[[132 118  98 131 149 127 129 122 121 125 128 139 129 127 129 124]
 [133 128 120 135 131 130 122 148 105 139 129 140 127 128 128 131]
 [109 121 130 105 141 129 125 136 122 123 125 109 126 125 124 122]
 [116 122 111 122 131 124 132 126 139 119 121 120 124 122 119 123]
 [130 135 115 136 114 127 124 130 123 131 127 130 130 129 126 130]]: 132

[[115 131 132 131 122 133 132 117 132 137 133 133 136 111 116 129]
 [146 133 135 137 138 139 124 145 130 123 138 136 111 138 134 117]
 [125 136 137 134 109 132 138 110 126 131 132 132 124 121 106 118]
 [133 121 122 122 141 124 119 144 132 124 126 122 134 138 151 133]
 [125 143 141 142 117 140 142 119 132 140 139 144 127 123 103 111]
 [134 123 125 124 145 125 123 148 127 126 126 125 122 136 131 136]
 [112 125 126 124 119 125 132 113 132 136 127 125 151 115 125 132]
 [120 135 136 134 112 133 137 109 132 136 134 134 136 118 117 121]
 [126 124 121 118 125 115 134 123 114 123 113 120 122 133 113 137]]: 115

[[112 128 131 109 109 132 151]
 [124 132 135 117 109 132 135]
 [112 124 135 125 109 140 127]
 [116 124 131 117 109 132 143]
 [112 128 139 109 109 136 139]
 [112 128 135 113 109 148 123]
 [108 124 139 109 109 132 135]
 [124 136 135 109 109 136 155]
 [112 124 147 109 109 132 155]]: 112

[[137 107 134 123 131 122 140  98 127]
 [138 129 124 146 146 127 118 139 142]
 [113 133 137 130 140 136 127 158 118]
 [108 130 123 125 125 136 117 117 126]
 [145 148 114 119 146 110 139 126 134]
 [102 131 127 115 120 125 135 136 144]]: 137

[[137 137 131 133 149 124 135 134 142 127 136 134 137 120 145]
 [124 118 120 131 124 120 127 127 115 123 121 133 120 116 131]
 [123 121 115 119 111 130 130 131 127 118 139 122 128 140 114]
 [119 132 131 113 129 135 123 126 128 136 122 128 139 134 126]
 [131 138 126 135 144 133 130 133 125 130 118 127 129 119 131]
 [137 133 128 132 127 131 121 122 134 127 119 122 130 138 114]
 [132 135 135 135 142 130 128 137 134 135 134 132 127 129 136]
 [133 128 130 140 134 109 138 132 133 125 129 128 133 118 147]
 [123 126 123 120 114 129 137 136 132 128 126 133 127 133 117]
 [126 123 120 131 129 119 127 125 126 126 122 121 130 119 146]
 [136 133 134 127 128 127 130 129 136 131 138 128 130 139 120]
 [143 138 127 138 142 121 132 122 134 117 131 129 133 117 151]]: 137

[[149 105 118 125 144 116 154 119 141 115 148 146]
 [133 113 135 123 144 119 143 133 134 132 145 140]
 [132 116 133 130 139 138 146 132 128 124 144 142]
 [138 109 133 116 136 127 149 137 123 118 150 147]
 [130 127 147 117 130 119 134 136 126 133 130 135]]: 149

[[127 125 129 131 127 128]
 [126 125 128 134 125 132]
 [128 131 129 129 129 131]
 [135 147 126 101 145 125]
 [126 127 128 131 126 124]
 [127 127 128 129 127 130]
 [124 121 128 139 119 128]
 [129 126 129 133 126 136]]: 127

[[124 116 121 119 137 132 128 131 122 138 125 116 145]
 [131 129 132 137 121 123 129 123 150 122 122 135 114]
 [132 125 125 130 121 126 140 126 150 136 123 116 131]
 [129 126 133 137 125 124 126 124 150 118 121 136 113]
 [120 108 123 123 142 130 120 130 135 130 118 124 135]
 [134 130 126 130 117 124 145 126 147 135 127 117 129]]: 124
---
[[134 125 126 139]
 [149 134 129 137]
 [109 122 112 136]] Answer: 129

[[124 129 104 153]
 [132 129 116 135]] Answer: 104

[[141 121 106 103]
 [143 136 131 130]] Answer: 106

[[120 121 151 144]
 [110 153 117 138]
 [123 129 142 142]] Answer: 117

[[145 151 124 138]
 [154 157 135 140]] Answer: 124

[[125 116 126 113]
 [139 137 131 133]
 [130 130 143 149]] Answer: 131

[[124 123 139 132]
 [129 126  99 136]] Answer: 139
---
[[156 101 129 128 135]
 [122 115 146 130 125]]	122

[[127 126 127 128]
 [122 131 148 107]]	126

[[152 116 130 111]
 [131 128 155 143]
 [132 134 145 131]]	128

[[144 129 124 133 119 105]
 [140 128 134 157 126 128]]	124

[[136 131 115 116 105]
 [129 121 152 118 140]]	116

[121 124 152 137 131 112]	124
---
[112 110 158 140 129 141 146] ⇒ 158
[104 149 136 107] ⇒ 136
[152 118 108 106 130 138] ⇒ 108
[100 151 156 134 123 142] ⇒ 156
[138 137 150 135 132 135] ⇒ 150
[148 136 150 132 131 130] ⇒ 150
[122 153 139 135] ⇒ 139
[125  98 131 130 110 108] ⇒ 131
---
array([147, 126, 136, 115, 145, 100, 129]) >> 147
array([100, 123, 135, 116]) >> 100
array([151, 145, 102, 116]) >> 151
array([131, 106, 102, 122, 108]) >> 131
array([134, 148, 130, 124,  99, 116]) >> 134
array([114, 140, 117, 104, 115, 101]) >> 114
array([108, 158, 126, 116, 106, 122, 108]) >> 108
array([134, 133, 131, 128, 154, 127]) >> 134
array([104, 127, 129, 115, 107, 123]) >> 104
array([119, 153, 118, 144, 124]) >> 119
---
[156 155 147 117]: 147
[119 101 151 149 134 155]: 134
[107 127 141 121]: 141
[ 98 125 156 147]: 156
[137 123 134 157 120]: 157
[131 135 108 144 136 105 143]: 105
[112 114 149 135 120 128 106]: 128
